Below is a small trained network, with its code and all its weights. Each question gives an input and a class and asks what happens when units are switched off, that is, made to give their printed mean instead of their output.

import numpy as np


def w(rows, s, z=0):
    codes = np.array(rows[::2]) - 128.0
    scale = np.full(codes.shape[1], s)
    scale[-1] = z or s
    return codes * scale


def f(y):
    return y / 2 * (1 + np.tanh(0.7978845608 * (y + 0.044715 * y**3)))


def log_softmax(a):
    a = a - a.max(-1, keepdims=True)
    return a - np.log(np.exp(a).sum(-1, keepdims=True))


def net(x, mask):
    res = np.array(x, float).reshape(1, 2) / 4 @ E
    y = f(res @ A[0][:, :-1].T + A[0][:, -1])
    res = res + np.where(mask, y, B[0][:, -1]) @ B[0][:, :-1]
    return log_softmax(res[-1] @ U[:, :-1].T + U[:, -1])


A, B = {}, {}
E = w([
[255,41,176,125,188,107,207,162,168],'x0',
[192,81,39,32,153,109,92,29,196],'x1',
],0.011)
A[0] = w([
[249,83,152,131,133,128,198,139,104,121],'N1',
[149,123,101,35,137,149,116,93,160,83],'N2',
[163,118,72,59,124,109,96,31,149,69],'N3',
[226,130,130,105,164,99,150,162,170,73],'N4',
[151,81,133,157,149,149,162,125,117,79],'N5',
[141,135,115,95,130,134,134,124,153,229],'N6',
[120,122,113,127,131,151,116,145,140,78],'N7',
[36,145,102,107,139,114,79,90,122,93],'N8',
[55,148,127,90,155,132,64,107,113,89],'N9',
[96,140,139,179,126,184,200,175,87,90],'N10',
[80,165,125,103,109,101,76,118,141,83],'N11',
[62,124,57,127,86,147,85,46,87,105],'N12',
[155,109,76,77,154,121,77,57,166,153],'N13',
[105,135,125,120,123,120,119,136,105,246],'N14',
[91,126,161,191,134,87,117,236,98,82],'N15',
],0.013)
B[0] = w([
[102,129,92,76,133,143,133,133,203,250],'N1',
[138,135,151,114,117,85,182,126,44,188],'N2',
[104,130,147,146,64,106,146,102,17,218],'N3',
[139,131,116,8,80,182,171,163,152,204],'N4',
[115,149,124,80,91,148,158,125,125,154],'N5',
[125,119,139,230,211,96,52,126,173,210],'N6',
[144,118,141,111,103,130,168,155,113,118],'N7',
[161,115,122,48,130,174,145,138,146,203],'N8',
[142,121,155,44,109,164,161,145,148,186],'N9',
[158,119,91,125,93,108,145,66,27,203],'N10',
[93,124,139,51,81,127,182,151,136,175],'N11',
[150,134,90,63,107,140,169,139,192,227],'N12',
[138,150,153,205,122,128,101,119,84,239],'N13',
[97,97,102,254,235,113,56,151,211,227],'N14',
[143,155,192,131,75,100,137,115,49,215],'N15',
],0.019,0.015)
U = w([
[128,128,149,128,108,110,128,80,2,115],'0',
[118,111,73,28,127,176,156,137,167,37],'1',
[101,97,94,182,231,121,34,114,155,253],'2',
],0.012,0.0047)

Each question gives the input, the list of numbers given to net, and the class t.
The units are the neurons (one row each of A and B). Each row of codes is followed by its name. A weight is (code - 128) times the scale printed after its matrix; where a second scale follows, it is the last column's (A, B and U).
mask holds one flag per neuron, in row order. A switched-off neuron (its flag False) gives its mean, the last column of its row in B, instead of its output. The means were averaged over made-up inputs and are rounded, as every weight is.
A unit's drop is (log p(t) with every unit on - log p(t) with that unit switched off) / (log p(t) with every unit on - log p(t) with every unit switched off).
k most important neurons: the k neurons with the biggest drops, biggest first
drop of u: that unit's drop, to one decimal
input [3,3], class 2: 3 most important neurons => N15; N6; N10
input [-5,6], class 0: most important neuron => N3
input [0,4], class 0: 4 most important neurons => N3; N2; N14; N1
input [1,4], class 0: 2 most important neurons => N3; N14
input [-6,7], class 0: 2 most important neurons => N3; N13
input [-7,7], class 0: 3 most important neurons => N3; N13; N2
input [-7,8], class 0: 3 most important neurons => N3; N13; N2
input [-4,-1], class 1: 3 most important neurons => N13; N12; N6
input [2,0], class 2: drop of N4 => 0.0
input [-3,2], class 2: drop of N4 => 0.3
input [-6,8], class 0: drop of N3 => 2.4
